Each row is followed by its class.
1,-23,-3,9,3,-15,28,-14,15,-11,-8,13,-2,21,1,15,21,-36,0,5,-25,-42,17,-27,-3,7,35,-23,-32,25,8,0,36,10,-8,-11,2 -> C
-12,-6,5,16,-5,-37,11,-28,28,-40,34,-18,19,-42,-38,-2,-4,-4,6,-9,30,-23,-20,1,10,12,8,8,-9,21,-2,16,6,1,-9,28,-2 -> C
6,-9,-42,12,2,5,-2,0,-3,8,-39,14,-41,41,-44,13,-15,-13,-11,22,-45,45,-10,-15,21,8,9,17,-5,-4,23,-36,-3,11,-23,-21,57 -> V
18,-14,0,10,-4,-47,-13,6,23,-7,15,-40,9,-42,-15,21,-32,6,22,12,26,19,-15,0,12,-51,-20,15,-29,26,-26,26,-3,9,0,-9,-5 -> P
9,-45,-22,33,7,-20,39,-14,27,-19,-20,21,0,18,-15,20,18,-39,-27,8,-64,-8,-13,-8,3,52,50,-13,-14,21,23,-17,53,20,-35,-18,53 -> S
14,-9,18,-10,-9,-28,6,-13,-1,26,-1,-13,-18,-2,41,30,-1,-7,31,1,12,-19,39,-11,-4,-51,6,-31,-29,35,-23,12,3,-2,30,-35,-40 -> X
41,4,18,34,9,-54,3,-20,38,-23,8,-27,37,-31,-11,17,-6,-4,16,38,-2,-13,5,-20,29,-16,27,-13,-22,51,-6,19,21,6,11,-69,-2 -> T
-11,-27,-54,16,4,-9,-9,0,9,-41,7,-7,-37,-11,-82,7,-40,4,-26,-15,-11,73,-66,19,11,20,-25,64,6,-21,16,-22,-21,14,-51,42,79 -> U
13,-58,-8,-17,-29,-23,7,-9,-22,-7,22,-12,12,-19,67,21,-3,-5,22,-16,23,-24,51,13,-15,-18,8,-21,0,37,-26,-18,-12,-4,34,-2,-44 -> V
-7,-27,-35,1,-4,7,5,22,-28,-12,-7,6,-8,10,2,8,1,5,-29,-9,-48,55,-54,43,-18,22,-14,6,16,-8,-12,-7,14,27,-38,11,33 -> T
-16,-77,-6,-8,-26,-28,20,-30,8,-34,23,-2,-16,-35,3,22,-21,-6,19,-25,43,6,17,15,-14,-8,-5,6,2,28,-6,-19,-14,-10,-8,63,6 -> S
-18,-27,-66,14,0,6,7,2,-6,-21,-16,13,-46,33,-75,4,-22,0,-33,-5,-38,72,-53,11,6,40,-11,43,7,-28,37,-36,-12,13,-48,30,84 -> H
-32,-13,0,-16,-19,-12,-19,-7,-7,2,36,-26,-41,-49,15,8,-27,29,26,-38,68,30,-5,42,-13,-41,-44,21,-12,-10,-33,25,-40,-6,6,58,-35 -> P
-6,12,-22,26,7,-31,4,-17,13,-30,12,-22,5,-23,-42,-5,-12,0,-14,6,-6,18,-37,5,20,22,4,12,-3,-2,7,3,4,11,-18,-2,29 -> W
-10,-17,50,-24,-32,-30,-1,14,13,6,22,-26,49,-63,11,0,-19,17,48,5,84,-42,5,-26,-16,-59,-33,-2,5,27,-48,46,-2,-8,5,69,-67 -> D
24,-18,4,31,14,-21,36,-34,14,-20,-14,17,17,20,45,17,37,-30,-8,27,-54,-29,28,2,8,31,55,-49,-11,45,12,-17,42,5,6,-61,13 -> T
-37,30,20,-28,-30,19,1,21,-28,49,-34,14,-3,25,3,-2,21,24,21,12,25,-35,22,-41,-12,-32,-19,-25,7,-20,-7,25,-2,-11,8,36,-54 -> H
-23,10,-5,-19,-21,-15,-4,-10,-14,20,0,-11,-34,-1,8,17,0,8,19,-18,26,-10,17,5,-5,-39,-12,-17,-25,-10,-20,13,-10,2,11,6,-30 -> S
-10,-28,-10,8,-10,-37,7,-13,18,-25,23,-21,-1,-32,-28,5,-13,-2,12,-24,32,-10,-17,-3,-1,-9,-17,20,-16,9,-19,20,3,7,-16,49,4 -> V
-22,-23,-41,0,-10,10,22,12,-29,-16,-9,33,-2,47,-22,1,20,-12,-21,3,-48,-26,12,-22,-3,43,24,3,-1,-9,18,-21,14,6,-15,-6,16 -> T
-43,-39,-25,-7,-18,10,26,-23,-11,-6,-14,29,-41,27,-23,7,9,-5,0,-19,4,-9,27,-14,-12,20,3,6,8,-14,30,-30,-13,-15,-18,61,18 -> H
19,-63,-11,11,-13,-35,8,-13,23,-22,10,-13,-8,-27,-20,27,-32,-5,12,5,16,34,1,-4,2,-16,-4,22,-4,39,4,-15,-11,-2,-12,10,24 -> H
12,26,23,1,-8,-51,-18,7,38,8,13,-39,22,-45,-40,5,-36,11,43,23,64,-21,-4,-47,20,-73,-25,21,-36,15,-33,51,-8,-1,6,-1,-32 -> D
-20,21,-18,20,5,-18,3,-19,5,-28,8,-6,-5,-8,-41,-8,7,8,-6,0,-3,3,-22,6,15,21,4,12,-6,-9,7,10,-1,4,-16,-1,17 -> T
-11,-56,-46,-29,-27,15,16,-12,-52,1,-5,4,-32,24,93,28,31,-9,-4,-33,-38,-13,54,35,-27,12,19,-44,1,14,-15,-54,-5,2,26,-17,-20 -> V
-5,-27,-4,-5,-10,-34,5,-14,4,-11,26,-24,-9,-34,12,14,-17,-3,12,-26,34,3,3,8,-10,-31,-17,-2,-21,9,-24,17,-4,4,-3,28,-15 -> W
-58,-54,-49,-3,-17,16,32,-22,-6,-24,1,29,-33,15,-54,-7,-4,-12,-17,-34,-4,-1,-11,1,-11,43,-8,37,23,-33,24,-28,-5,-3,-55,110,55 -> D
-55,2,-36,-24,-20,48,16,-13,-40,27,-39,47,-73,74,-17,11,19,-11,-10,-14,-26,-2,32,-12,-3,10,13,-13,-8,-30,31,-39,-13,-12,-11,26,10 -> C
-19,30,-11,-16,-24,-14,-16,-27,-30,6,20,-32,-44,-26,24,19,-9,27,16,-26,30,37,-1,59,2,-36,-17,-17,-11,-5,-24,3,-37,0,27,-18,-33 -> S
-39,9,14,-38,-31,38,13,11,-48,46,-29,25,-22,41,38,9,32,-1,7,-7,-1,-36,33,-7,-25,-23,-1,-48,3,-10,-8,3,6,-3,11,29,-58 -> C
-21,30,-17,-4,-2,6,7,0,-9,21,-23,15,-33,48,-22,9,20,-13,-4,6,-25,-23,10,-26,8,-11,14,-17,-35,-15,8,4,15,7,-3,-20,-4 -> C
-40,-28,-48,-24,-32,20,18,-3,-54,7,5,25,-30,36,25,13,19,-1,-17,-33,-28,-16,26,23,-15,31,10,-14,10,-25,1,-31,-7,-1,5,16,-7 -> S
15,-70,28,-3,-15,-47,15,-23,36,-15,19,-14,15,-51,-7,27,-34,-11,40,-1,55,-19,35,-26,-3,-34,3,6,-2,58,-10,1,-9,-16,5,33,-13 -> X
-63,14,-17,-34,-41,26,18,2,-51,27,-22,42,-21,58,0,-4,33,3,3,-11,2,-73,56,-31,-9,13,13,-26,3,-37,16,-13,-5,-16,16,32,-44 -> S
-34,5,-62,-9,-14,6,-17,20,-29,-21,22,-9,-15,0,-66,-7,-19,22,-25,-27,-6,31,-43,13,7,19,-31,52,10,-51,0,-5,-22,11,-27,36,33 -> U
9,-10,9,0,-8,-19,11,-10,-3,16,-15,5,-10,18,26,25,14,-13,19,10,-8,-29,44,-26,-2,-36,16,-30,-33,28,-11,12,17,2,11,-36,-28 -> T
17,-84,25,33,2,-68,22,-10,77,-57,30,-16,55,-58,-73,-3,-33,-19,21,18,52,-23,-21,-57,5,10,0,44,-5,51,13,11,19,-1,-35,70,35 -> H
34,0,0,10,3,-34,-7,-3,18,6,-6,-27,-7,-17,1,28,-13,-4,18,21,-6,2,3,-17,11,-46,3,-10,-33,30,-19,14,14,11,8,-48,-6 -> U
-28,21,-30,-27,-34,15,-7,13,-48,27,-15,11,-18,38,5,7,8,14,10,-1,-1,-26,39,-25,6,-15,0,-13,-6,-19,-8,-8,-21,-8,27,-10,-39 -> V
4,10,16,-2,2,3,13,30,-4,33,-42,14,19,32,-15,4,10,-8,2,41,-38,-22,-3,-41,1,-3,13,-22,10,6,4,9,32,12,-9,-19,-5 -> X
-28,2,-11,2,-6,-14,3,6,7,4,-5,-5,-6,-3,-42,4,-4,1,9,-1,11,-23,-7,-24,7,-11,-13,15,-19,-15,-3,20,4,1,-17,35,3 -> P
29,-48,18,9,-12,-55,-2,-9,51,-23,19,-27,31,-63,-40,19,-52,-8,39,25,55,0,8,-39,16,-48,-9,33,-12,51,-14,12,-8,-6,-11,20,5 -> D
-28,-39,-26,-22,-33,-7,-6,3,-33,-10,40,-14,-11,-36,12,0,-28,18,4,-36,49,14,10,24,-16,-3,-25,22,13,-12,-18,-3,-40,-7,5,54,-32 -> W
19,-19,-17,-8,-10,-17,-16,0,1,6,-1,-17,-35,-6,-11,35,-41,-3,14,14,5,57,4,11,12,-46,0,3,-23,30,-8,-21,-28,6,8,-42,4 -> C
17,-15,-11,19,2,-53,-21,10,32,-15,47,-52,19,-63,-69,2,-62,6,5,-7,39,44,-55,-9,20,-31,-38,56,-20,7,-29,43,-13,15,-27,18,22 -> W
29,10,15,37,24,-36,21,-18,42,-7,-24,2,36,12,-9,2,20,-30,7,53,-36,-55,16,-52,28,15,54,-40,-16,39,21,5,45,4,9,-62,10 -> A
-1,-5,-25,-6,-11,-14,-26,-1,2,-1,3,-25,-40,-26,-47,19,-46,22,12,-3,27,60,-20,8,15,-41,-32,35,-8,-5,-8,-7,-36,-1,-11,10,21 -> U
-45,14,-58,-17,-18,22,-7,-1,-37,26,-22,11,-79,41,-35,6,-20,11,-9,-14,-11,54,-17,20,5,-10,-17,19,-3,-44,7,-31,-38,1,-16,19,26 -> D
-18,-23,18,-23,-33,-24,10,2,-11,7,25,-1,28,-19,4,6,-7,12,33,-6,54,-64,46,-38,-5,-22,3,-5,1,21,-21,15,-12,-23,30,27,-63 -> X
-54,48,-13,-34,-29,43,-7,30,-55,52,-39,14,-34,46,-8,-2,21,32,-2,-5,-5,7,-4,-8,-13,-19,-30,-13,12,-53,-1,11,-15,0,-7,31,-32 -> H
0,-22,30,-13,-17,-21,-5,21,-1,11,-2,-14,27,-30,14,6,-10,6,27,8,34,-15,-2,-21,-15,-39,-18,-14,7,24,-27,32,3,3,1,30,-42 -> A
-34,-24,-56,8,-9,2,6,-2,0,-12,2,5,-36,5,-75,-3,-34,1,-21,-20,-6,51,-49,15,8,25,-18,53,10,-30,15,-19,-20,5,-48,57,62 -> D
-26,-7,-43,-2,-7,16,10,16,-28,6,-22,29,-6,50,-23,-2,18,-17,-19,4,-49,-26,11,-34,3,37,28,-4,2,-18,25,-22,6,3,-10,-10,11 -> A
-2,-58,4,9,-2,-29,33,-24,15,-23,6,6,3,-7,25,16,18,-30,9,-18,-2,-47,24,-15,-18,4,26,-25,-17,35,-1,4,30,1,-7,22,-9 -> A
34,12,-22,22,19,-24,-4,12,9,20,-26,-15,-9,24,-24,18,-13,-20,-10,38,-55,26,-14,-32,22,-20,15,-7,-34,11,1,2,23,25,-11,-76,30 -> W
-31,28,-17,3,-5,12,21,-33,-23,-2,-18,10,-40,27,15,7,40,3,-7,-8,-27,-27,16,10,0,18,23,-34,-9,-12,12,-15,12,-3,8,-9,-9 -> U
-10,-22,-34,-3,-7,0,8,13,-18,-8,-2,15,9,27,-10,2,6,-15,-10,2,-32,-23,13,-24,1,23,19,-3,2,-4,14,-17,5,3,-2,-8,8 -> A
17,-73,14,18,-6,-56,13,-12,58,-37,23,-15,35,-60,-61,7,-52,-13,23,17,52,-10,2,-53,11,-11,-2,31,-5,45,2,10,5,-7,-24,54,22 -> W
-6,5,6,9,-9,-48,-15,-12,25,-45,51,-42,19,-72,-46,-6,-30,14,15,-10,64,14,-38,20,11,-12,-19,30,-9,16,-17,31,-21,6,-3,28,-14 -> C
-3,-5,-47,17,7,3,5,5,3,-1,-32,14,-41,43,-62,8,-11,-9,-20,25,-44,48,-22,-15,18,22,10,20,-4,-16,39,-34,-5,10,-28,-17,63 -> H
-17,-42,-4,-11,-18,0,21,-18,2,1,-17,23,-23,22,-6,18,2,-22,13,5,6,-25,43,-29,-2,-9,24,-16,-11,22,17,-25,1,-10,1,19,-3 -> C
-1,26,-28,42,30,-22,10,-9,30,-35,-11,-3,9,6,-82,-12,8,-13,-21,26,-49,-1,-46,-22,29,51,30,12,-7,-9,37,-1,29,16,-33,-25,57 -> A
2,3,-10,-2,-12,-31,-16,1,4,-5,19,-37,-20,-39,-20,17,-25,20,16,-10,36,19,-23,4,6,-48,-32,23,-26,3,-33,28,-9,5,-5,11,-11 -> U
1,-26,33,-17,-20,-11,5,18,3,7,10,-7,35,-26,11,8,-9,-1,20,7,34,-24,-3,-13,-14,-29,-15,-14,4,28,-28,26,11,3,0,39,-39 -> C
-28,23,14,-21,-28,-2,-20,31,-11,16,4,-17,11,-26,-47,-5,-27,31,12,-3,48,17,-40,-4,1,-28,-45,24,10,-27,-23,39,-17,5,-18,54,-21 -> S
-48,13,-56,-22,-20,40,4,-4,-52,29,-34,30,-84,64,-29,14,-1,9,-22,-18,-32,50,-3,28,4,14,0,1,0,-52,22,-44,-25,-1,-19,10,33 -> S
-29,2,26,-29,-25,22,12,17,-23,30,-23,21,8,22,13,4,21,-4,11,3,11,-46,22,-29,-18,-17,1,-31,2,1,-9,17,14,-2,-1,36,-49 -> C
-23,-14,2,-23,-20,12,4,18,-23,10,-1,6,-4,5,8,5,2,0,-2,-13,4,5,-17,14,-22,-11,-15,-12,9,-2,-16,9,2,12,-11,41,-22 -> C
-27,-33,-28,32,7,-20,51,-41,19,-59,7,14,14,-1,-13,-8,33,-34,-25,-16,-38,-33,-19,14,-5,74,39,-4,10,6,26,-20,35,10,-35,39,47 -> D
23,-68,14,30,13,-55,30,-13,52,-47,16,-9,40,-33,-19,9,-1,-38,10,5,2,-43,-4,-38,-6,7,20,0,-18,49,2,18,43,11,-25,26,18 -> A
-51,21,-41,-24,-7,52,3,22,-69,37,-43,30,-57,72,24,5,32,4,-34,-25,-63,40,-22,32,-19,18,-4,-23,11,-50,4,-20,-3,13,-20,4,9 -> A
-13,16,-21,11,-8,-14,-6,31,13,-14,3,0,41,1,-114,-23,-18,5,0,27,7,-40,-20,-73,31,23,-11,52,1,-24,13,19,6,3,-26,32,21 -> V
3,-48,28,-2,-9,-4,31,5,4,2,-24,18,35,5,34,10,26,-25,12,14,-16,-55,23,-38,-22,1,25,-41,9,38,0,8,43,2,-9,23,-23 -> A
17,-30,19,13,-2,-42,16,-6,33,-2,-4,-15,27,-19,9,22,-2,-20,30,26,9,-48,29,-39,8,-33,20,-20,-32,47,-12,16,27,-1,11,-16,-18 -> P
-35,-30,-29,-17,-21,6,24,-5,-32,-8,7,22,-2,23,10,5,16,-9,-8,-27,-15,-35,27,-2,-14,33,16,-7,14,-6,8,-21,-4,-7,5,25,-9 -> X
-16,-19,-18,9,-3,-11,17,-6,6,-17,2,8,-11,12,-35,6,7,-22,-12,-11,-13,-11,-16,-9,0,12,8,12,-18,-1,8,5,21,13,-30,24,20 -> C
-3,25,-5,-3,-5,3,-13,15,1,32,-42,15,-24,33,-69,11,-20,4,19,44,0,0,28,-67,28,-34,1,13,-21,-7,16,3,-14,-8,-9,-27,6 -> T
-20,-2,-3,-19,-24,-14,-10,17,-13,4,12,-3,22,-8,-23,-3,-11,11,27,5,39,-46,30,-50,6,-26,-7,7,-4,-3,-8,19,-16,-14,15,20,-43 -> A
-59,2,-64,-27,-31,36,2,4,-66,10,-6,24,-47,46,0,-4,16,9,-18,-43,-17,1,11,18,-11,29,-10,7,12,-49,4,-28,-30,-2,-1,38,-4 -> V
